Here is a tiny trained network, its code and every weight. The questions are about switching its units off for an input and a target symbol, where a switched-off unit gives its printed mean instead of its output.

import numpy as np


def w(rows, s, z=0):
    codes = np.array(rows[::2]) - 128.0
    scale = np.full(codes.shape[1], s)
    scale[-1] = z or s
    return codes * scale


def norm(h):
    return h / np.sqrt((h * h).mean(-1, keepdims=True) + 1e-5)


def f(y):
    return np.maximum(y, 0)


def softmax(a):
    e = np.exp(a - a.max(-1, keepdims=True))
    return e / e.sum(-1, keepdims=True)


def log_softmax(a):
    a = a - a.max(-1, keepdims=True)
    return a - np.log(np.exp(a).sum(-1, keepdims=True))


def net(x, mask):
    ids = ['αβζθλμπτψω'.index(c) for c in x.split()]
    T = len(ids)
    res = E[ids] + P[:T]
    r = norm(res)
    for j in range(3):
        rows = slice(2 * j, 2 * j + 2)
        q, k, v = (r @ M[0][rows].T for M in (Q, K, V))
        z = softmax(np.where(np.tri(T) > 0, q @ k.T / 2**0.5, -1e9)) @ v
        o = O[0][rows]
        res = res + np.where(mask[j], z, o[:, -1]) @ o[:, :-1]
    y = f(norm(res) @ A[0][:, :-1].T + A[0][:, -1])
    res = res + np.where(mask[3:11], y, B[0][:, -1]) @ B[0][:, :-1]
    return log_softmax(norm(res)[-1] @ U[:, :-1].T + U[:, -1])


Q, K, V, O, A, B = {}, {}, {}, {}, {}, {}
E = w([
[215,107,179,172],'α',
[133,186,174,101],'β',
[62,109,71,130],'ζ',
[181,123,143,77],'θ',
[133,251,76,137],'λ',
[97,118,113,154],'μ',
[167,153,165,177],'π',
[72,126,107,171],'τ',
[105,169,156,118],'ψ',
[107,81,163,73],'ω',
],0.021)
P = w([
[226,133,106,137],'0',
[194,137,112,128],'1',
[161,135,112,135],'2',
[126,139,110,116],'3',
[86,150,106,128],'4',
[62,154,108,122],'5',
[26,151,120,129],'6',
[11,150,121,113],'7',
[1,155,103,120],'8',
],0.0037)
Q[0] = w([
[85,125,150,141],'h0',
[92,128,129,215],'h0',
[125,45,147,164],'h1',
[165,177,117,137],'h1',
[112,157,128,104],'h2',
[249,121,174,120],'h2',
],0.018)
K[0] = w([
[25,113,174,138],'h0',
[106,162,176,195],'h0',
[51,108,120,154],'h1',
[142,145,198,95],'h1',
[119,85,135,113],'h2',
[246,136,71,143],'h2',
],0.014)
V[0] = w([
[49,110,178,170],'h0',
[197,105,84,60],'h0',
[172,131,170,164],'h1',
[173,132,167,48],'h1',
[171,243,93,157],'h2',
[97,139,2,159],'h2',
],0.0087)
O[0] = w([
[221,240,253,118,228],'h0',
[42,159,52,221,3],'h0',
[79,201,115,125,108],'h1',
[43,147,112,24,15],'h1',
[130,228,170,25,99],'h2',
[71,187,72,205,170],'h2',
],0.0039,0.0022)
A[0] = w([
[109,120,208,41,145],'n0',
[49,153,104,180,119],'n1',
[113,70,171,127,244],'n2',
[173,110,80,63,83],'n3',
[248,174,191,144,252],'n4',
[85,25,82,130,100],'n5',
[200,204,113,68,154],'n6',
[132,114,163,178,111],'n7',
],0.011,0.0033)
B[0] = w([
[102,82,158,187,206],'n0',
[225,182,159,134,180],'n1',
[142,122,102,165,184],'n2',
[255,122,131,147,152],'n3',
[83,111,149,65,254],'n4',
[74,133,179,102,172],'n5',
[115,90,56,96,196],'n6',
[138,140,115,89,181],'n7',
],0.0084,0.0086)
U = w([
[75,152,161,108,55],'α',
[105,130,115,165,105],'β',
[114,134,139,136,48],'ζ',
[214,85,63,141,254],'θ',
[140,239,67,58,109],'λ',
[145,140,151,95,60],'μ',
[43,198,234,2,107],'π',
[223,193,213,180,188],'τ',
[167,170,210,118,79],'ψ',
[61,5,212,224,156],'ω',
],0.0073,0.0035)

Each question gives the input, a string of symbols that net reads in full, and the target symbol t.
The units are the heads (2 rows each of Q, K, V and O) and the neurons (one row each of A and B). Each row of codes is followed by its name. A weight is (code - 128) times the scale printed after its matrix; where a second scale follows, it is the last column's (O, A, B and U).
mask holds one flag per unit, heads first, then neurons. A switched-off unit (its flag False) gives its mean, the last column of its rows in O or B, instead of its output. The means were averaged over made-up inputs and are rounded, as every weight is.
A unit's drop is (log p(t) with every unit on - log p(t) with that unit switched off) / (log p(t) with every unit on - log p(t) with every unit switched off).
The circuit of an input: a set's keep is (log p(t) with only the set's units on - log p(t) with every unit switched off) / (log p(t) with every unit on - log p(t) with every unit switched off). Starting from all 11 units, units are removed one at a time, each time the one whose removal leaves the highest keep (on an exact tie, the one counted first), for as long as the keep stays at least 0.8.
units of the circuit, in order: the units of the circuit, biggest drop first
unit that matters most: the unit with the biggest drop
k most important neurons: the k neurons with the biggest drops, biggest first
heads that matter: for each layer, one digit per head in row order, 1 if its drop is at least 0.15 and else 0, layers parted by /
drop when u is switched off: that unit's drop, to one decimal
input θ π ψ ζ, target π: units of the circuit, in order : n5, n1, n6
input μ ω θ α ψ ω μ π, target π: units of the circuit, in order : n4
input τ ζ θ θ ω π ζ, target ω: units of the circuit, in order : h2, n5, h1, n4
input ζ ω θ β ω μ ψ μ, target π: 2 most important neurons : n4, n0
input π α ω τ λ θ, target θ: units of the circuit, in order : h0, n4
input ψ θ α μ μ τ, target τ: heads that matter : 000
input ω μ ζ, target ω: units of the circuit, in order : n5, h1, n4
input β μ ζ α α λ μ ω θ, target θ: units of the circuit, in order : n3, h0
input τ ζ μ μ θ ζ, target τ: units of the circuit, in order : n1, h0, h1, n6
input τ α ψ α μ, target π: units of the circuit, in order : h0, n0
input μ μ ω ζ ψ ω ψ, target ω: units of the circuit, in order : n0, h2
input ζ ω τ, target τ: heads that matter : 001
input ψ ω θ ψ, target ω: 2 most important neurons : n0, n4
input τ τ ζ, target τ: unit that matters most : h2
input μ θ α π, target π: drop when n4 is switched off : 0.2
input θ θ ψ ζ, target π: drop when n0 is switched off : 0.3
